Below are the code and all the weights of a small trained network. Each question names an input and a class and asks about switching units off, where a switched-off unit gives its printed mean instead of its output.

import numpy as np


def w(rows, s, z=0):
    codes = np.array(rows[::2]) - 128.0
    scale = np.full(codes.shape[1], s)
    scale[-1] = z or s
    return codes * scale


def norm(h):
    return h / np.sqrt((h * h).mean(-1, keepdims=True) + 1e-5)


def f(y):
    return y / 2 * (1 + np.tanh(0.7978845608 * (y + 0.044715 * y**3)))


def log_softmax(a):
    a = a - a.max(-1, keepdims=True)
    return a - np.log(np.exp(a).sum(-1, keepdims=True))


def net(x, mask):
    res = np.array(x, float).reshape(1, 5) / 4 @ E
    u = 0
    for l in range(3):
        y = f(norm(res) @ A[l][:, :-1].T + A[l][:, -1])
        res = res + np.where(mask[u : u + 4], y, B[l][:, -1]) @ B[l][:, :-1]
        u += 4
    return log_softmax(norm(res)[-1] @ U[:, :-1].T + U[:, -1])


A, B = {}, {}
E = w([
[204,167,159,105,168],'x0',
[231,121,217,253,137],'x1',
[135,56,181,62,137],'x2',
[106,237,143,123,93],'x3',
[146,170,127,177,37],'x4',
],0.0047)
A[0] = w([
[90,175,151,2,251,170],'L0N1',
[186,166,211,112,72,219],'L0N2',
[81,33,180,81,126,2],'L0N3',
[46,142,118,50,163,164],'L0N4',
],0.0071,0.0027)
B[0] = w([
[136,89,111,191,2,253],'L0N1',
[104,95,107,84,68,218],'L0N2',
[58,130,66,126,155,161],'L0N3',
[179,131,96,195,39,231],'L0N4',
],0.0078,0.0039)
A[1] = w([
[41,253,128,99,155,4],'L1N1',
[36,190,110,72,118,85],'L1N2',
[128,163,185,212,62,213],'L1N3',
[83,201,50,55,164,27],'L1N4',
],0.0055,0.0022)
B[1] = w([
[168,209,236,122,254,114],'L1N1',
[223,171,84,164,137,132],'L1N2',
[62,41,99,22,198,252],'L1N3',
[211,105,158,228,197,110],'L1N4',
],0.0071,0.0038)
A[2] = w([
[188,114,232,80,219,252],'L2N1',
[163,124,162,73,177,113],'L2N2',
[41,205,37,106,123,138],'L2N3',
[72,42,12,220,254,217],'L2N4',
],0.0062,0.0036)
B[2] = w([
[141,254,33,135,83,191],'L2N1',
[95,173,97,181,186,126],'L2N2',
[189,157,184,85,168,189],'L2N3',
[125,95,80,81,7,255],'L2N4',
],0.0073,0.0054)
U = w([
[103,96,70,105,4,204],'0',
[124,127,204,70,160,61],'1',
[86,118,186,195,184,2],'2',
[156,216,132,110,150,131],'3',
],0.014,0.0068)

Each question gives the input, the list of numbers given to net, and the class t.
The units are the neurons (one row each of A and B). Each row of codes is followed by its name. A weight is (code - 128) times the scale printed after its matrix; where a second scale follows, it is the last column's (A, B and U).
mask holds one flag per neuron, layer by layer. A switched-off neuron (its flag False) gives its mean, the last column of its row in B, instead of its output. The means were averaged over made-up inputs and are rounded, as every weight is.
A unit's drop is (log p(t) with every unit on - log p(t) with that unit switched off) / (log p(t) with every unit on - log p(t) with every unit switched off).
The circuit of an input: a set's keep is (log p(t) with only the set's units on - log p(t) with every unit switched off) / (log p(t) with every unit on - log p(t) with every unit switched off). Starting from all 12 units, units are removed one at a time, each time the one whose removal leaves the highest keep (on an exact tie, the one counted first), for as long as the keep stays at least 0.8.
circuit, biggest first: the units of the circuit, biggest drop first
k most important neurons: the k neurons with the biggest drops, biggest first
top k neurons in layer l: the k neurons of layer l with the biggest drops, biggest first
drop of u: that unit's drop, to one decimal
input [6,4,7,-8,4], class 3: circuit, biggest first => [L0N1 L2N4 L2N1]
input [3,8,2,-4,4], class 3: circuit, biggest first => [L0N1 L2N4]
input [4,-5,-6,8,1], class 3: circuit, biggest first => [L2N4 L1N1]
input [6,-6,-7,-4,6], class 3: most important neuron => [L0N1]
input [7,7,0,-4,0], class 3: 3 most important neurons => [L0N1 L2N1 L2N4]
input [1,-7,-3,8,3], class 3: 3 most important neurons => [L2N4 L2N3 L1N1]
input [1,8,-1,3,-4], class 3: 2 most important neurons => [L0N1 L2N1]
input [4,-8,-6,0,6], class 3: 2 most important neurons => [L2N4 L2N3]
input [-6,5,4,8,-3], class 1: top 3 neurons in layer 0 => [L0N1 L0N2 L0N4]
input [6,8,5,-3,-4], class 3: 2 most important neurons => [L2N1 L2N4]
input [-2,3,0,7,7], class 1: 4 most important neurons => [L0N1 L0N4 L2N4 L1N3]
input [2,-6,-7,8,0], class 3: top 2 neurons in layer 2 => [L2N4 L2N3]
input [-3,1,-3,7,7], class 3: drop of L2N4 => 0.1
input [-7,-5,-2,7,7], class 3: drop of L0N1 => 0.6
